Below are the code and all the weights of a small trained network. Each question names an input and a class and asks about switching units off, where a switched-off unit gives its printed mean instead of its output.

import numpy as np


def w(rows, s, z=0):
    codes = np.array(rows[::2]) - 128.0
    scale = np.full(codes.shape[1], s)
    scale[-1] = z or s
    return codes * scale


def norm(h):
    return h / np.sqrt((h * h).mean(-1, keepdims=True) + 1e-5)


def f(y):
    return y / 2 * (1 + np.tanh(0.7978845608 * (y + 0.044715 * y**3)))


def log_softmax(a):
    a = a - a.max(-1, keepdims=True)
    return a - np.log(np.exp(a).sum(-1, keepdims=True))


def net(x, mask):
    res = np.array(x, float).reshape(1, 6) / 4 @ E
    u = 0
    for l in range(3):
        y = f(norm(res) @ A[l][:, :-1].T + A[l][:, -1])
        res = res + np.where(mask[u : u + 9], y, B[l][:, -1]) @ B[l][:, :-1]
        u += 9
    return log_softmax(norm(res)[-1] @ U[:, :-1].T + U[:, -1])


A, B = {}, {}
E = w([
[77,232,180,89,78,125,23,116,155,103,137,32],'x0',
[76,66,165,232,119,81,85,45,73,82,102,137],'x1',
[232,194,144,97,187,97,131,149,87,119,111,50],'x2',
[128,197,195,178,180,174,163,157,119,145,58,118],'x3',
[129,200,34,113,73,175,235,136,95,37,204,109],'x4',
[130,195,117,139,172,169,169,116,147,210,255,103],'x5',
],0.0048)
A[0] = w([
[184,147,2,126,159,152,92,170,37,175,229,143,134],'L0N0',
[120,74,116,208,107,134,96,130,178,87,150,142,39],'L0N1',
[152,98,87,113,133,158,51,121,213,111,150,145,57],'L0N2',
[173,205,86,92,85,128,117,96,52,59,177,138,2],'L0N3',
[131,84,194,155,146,105,70,158,114,112,90,171,73],'L0N4',
[146,105,180,66,140,77,110,59,110,54,69,134,104],'L0N5',
[152,96,33,102,173,177,171,192,108,81,118,177,110],'L0N6',
[165,115,244,161,137,144,108,157,203,141,80,118,114],'L0N7',
[119,200,186,113,87,133,137,189,221,126,174,185,85],'L0N8',
],0.0049,0.0011)
B[0] = w([
[170,147,188,128,88,58,58,145,122,88,126,125,251],'L0N0',
[120,126,113,150,182,163,111,141,171,85,129,82,150],'L0N1',
[69,159,188,57,60,170,173,110,126,123,123,122,148],'L0N2',
[189,157,57,139,48,123,63,85,97,98,87,198,228],'L0N3',
[128,169,151,134,2,121,95,83,100,177,169,144,203],'L0N4',
[189,141,188,66,77,173,158,156,117,120,127,176,203],'L0N5',
[130,71,207,30,109,165,174,182,177,140,129,151,247],'L0N6',
[145,159,142,96,100,100,209,139,164,138,161,160,222],'L0N7',
[151,94,145,164,153,114,171,116,92,91,101,75,188],'L0N8',
],0.0062,0.0028)
A[1] = w([
[147,197,53,109,111,119,104,190,102,56,198,31,168],'L1N0',
[132,162,160,67,88,61,59,143,130,198,156,111,187],'L1N1',
[133,171,243,253,162,88,133,96,87,164,75,158,138],'L1N2',
[127,34,157,170,123,124,90,84,121,154,17,141,93],'L1N3',
[142,135,109,99,218,101,142,194,198,231,121,70,185],'L1N4',
[32,124,38,67,118,139,197,137,67,56,148,114,254],'L1N5',
[114,109,128,136,116,117,15,110,63,90,196,140,165],'L1N6',
[18,37,113,172,31,169,98,43,174,113,129,201,128],'L1N7',
[44,82,200,124,122,108,186,202,102,64,118,134,97],'L1N8',
],0.0053,0.0019)
B[1] = w([
[31,186,127,197,115,82,93,50,62,114,115,77,250],'L1N0',
[153,124,93,140,110,197,175,110,136,148,154,171,235],'L1N1',
[159,101,125,54,124,71,123,174,156,91,170,86,220],'L1N2',
[110,151,167,176,35,165,90,134,100,144,208,93,172],'L1N3',
[108,56,97,128,150,182,145,72,122,167,107,137,193],'L1N4',
[182,142,152,105,54,151,115,100,121,253,73,130,205],'L1N5',
[159,86,126,156,195,115,223,127,116,89,150,125,196],'L1N6',
[85,159,67,154,212,210,93,80,158,93,58,84,252],'L1N7',
[187,85,115,140,223,134,178,130,143,132,170,112,170],'L1N8',
],0.0069,0.0045)
A[2] = w([
[194,135,188,102,68,120,157,182,38,194,202,77,156],'L2N0',
[92,152,81,185,97,161,88,83,113,117,114,71,243],'L2N1',
[99,30,109,82,141,192,117,140,154,132,109,218,192],'L2N2',
[35,105,76,156,100,150,113,124,104,103,139,154,115],'L2N3',
[183,107,159,128,82,188,61,139,141,127,152,98,161],'L2N4',
[2,115,136,213,226,97,79,111,182,89,111,212,2],'L2N5',
[100,100,135,215,57,167,85,114,150,82,170,112,70],'L2N6',
[166,64,92,178,146,154,173,124,34,51,122,130,84],'L2N7',
[17,121,115,128,183,177,85,105,177,135,136,183,39],'L2N8',
],0.0057,0.001)
B[2] = w([
[75,146,152,68,73,94,99,180,114,116,14,116,237],'L2N0',
[90,135,96,154,205,126,94,132,148,221,119,103,254],'L2N1',
[144,125,122,125,254,191,174,118,142,188,142,116,230],'L2N2',
[145,198,98,77,124,232,246,96,70,100,117,83,162],'L2N3',
[187,125,143,182,110,157,129,177,216,102,116,179,174],'L2N4',
[105,190,83,110,53,53,45,70,148,123,33,58,163],'L2N5',
[109,153,94,161,170,153,132,122,198,111,152,159,185],'L2N6',
[140,99,226,84,143,137,147,180,172,181,138,166,176],'L2N7',
[110,161,127,107,120,82,195,149,29,132,140,121,176],'L2N8',
],0.0067,0.005)
U = w([
[30,206,48,164,152,167,128,32,110,157,86,46,170],'0',
[164,139,52,156,85,47,136,100,61,82,194,183,43],'1',
[145,28,139,91,181,195,208,177,178,183,126,176,200],'2',
[108,85,142,219,127,151,84,150,208,52,171,145,51],'3',
[119,127,76,156,134,78,89,196,52,92,117,133,2],'4',
[169,127,191,62,12,75,124,186,124,114,74,166,198],'5',
[107,50,144,138,180,32,131,167,88,92,203,91,65],'6',
],0.011,0.0038)

Each question gives the input, the list of numbers given to net, and the class t.
The units are the neurons (one row each of A and B). Each row of codes is followed by its name. A weight is (code - 128) times the scale printed after its matrix; where a second scale follows, it is the last column's (A, B and U).
mask holds one flag per neuron, layer by layer. A switched-off neuron (its flag False) gives its mean, the last column of its row in B, instead of its output. The means were averaged over made-up inputs and are rounded, as every weight is.
A unit's drop is (log p(t) with every unit on - log p(t) with that unit switched off) / (log p(t) with every unit on - log p(t) with every unit switched off).
The circuit of an input: a set's keep is (log p(t) with only the set's units on - log p(t) with every unit switched off) / (log p(t) with every unit on - log p(t) with every unit switched off). Starting from the 12 units with the biggest drops (on a tie, the unit counted first), units are removed one at a time, each time the one whose removal leaves the highest keep (on an exact tie, the one counted first), for as long as the keep stays at least 0.8.
units of the circuit, in order: the units of the circuit, biggest drop first
most important unit: the unit with the biggest drop
top k neurons: the k neurons with the biggest drops, biggest first
k most important neurons of layer l: the k neurons of layer l with the biggest drops, biggest first
drop when u is switched off: that unit's drop, to one decimal
input [6,-8,2,-4,-1,-4], class 0: top 3 neurons => [L1N0, L0N6, L1N2]
input [-3,3,-4,6,2,5], class 2: most important unit => L1N0
input [-4,1,0,0,-3,-6], class 3: units of the circuit, in order => [L1N3, L2N6]
input [4,-4,-5,6,-4,-5], class 5: top 3 neurons => [L0N7, L0N4, L0N6]
input [7,-7,-7,5,-5,7], class 2: top 2 neurons => [L1N0, L1N7]
input [1,-2,2,8,-8,8], class 2: 2 most important neurons of layer 1 => [L1N4, L1N0]
input [-3,2,-3,1,-7,1], class 0: top 2 neurons => [L1N7, L0N0]
input [-4,2,5,1,7,7], class 1: 3 most important neurons of layer 0 => [L0N0, L0N3, L0N1]
input [2,2,1,-2,-1,-7], class 2: 4 most important neurons of layer 0 => [L0N5, L0N0, L0N8, L0N3]
input [-2,-8,5,-6,5,3], class 5: top 3 neurons => [L0N6, L1N7, L2N0]
input [-5,3,-6,2,1,-1], class 0: top 2 neurons => [L1N7, L2N5]
input [0,4,8,2,4,0], class 4: top 3 neurons => [L1N7, L1N0, L0N3]
input [-6,4,-8,3,2,6], class 0: top 2 neurons => [L2N5, L1N7]
input [6,-6,7,-7,-1,-4], class 0: top neuron => [L1N0]
input [-7,8,1,-8,-7,4], class 0: 2 most important neurons of layer 2 => [L2N5, L2N3]
input [1,6,0,6,-7,0], class 5: top 2 neurons => [L1N2, L0N7]
input [-7,7,7,-6,-7,3], class 5: top 2 neurons => [L2N0, L1N3]
input [-4,8,7,-2,2,4], class 6: top 2 neurons => [L1N5, L1N6]
input [-2,-5,1,-7,8,-6], class 5: drop when L0N6 is switched off => 0.2
input [-2,7,-6,-1,-6,-3], class 0: units of the circuit, in order => [L1N7]
input [-5,3,6,1,-1,2], class 5: drop when L2N0 is switched off => 0.1
input [5,5,1,-2,-5,2], class 3: drop when L0N5 is switched off => 0.0
input [-2,6,7,8,0,2], class 5: drop when L2N0 is switched off => 0.1
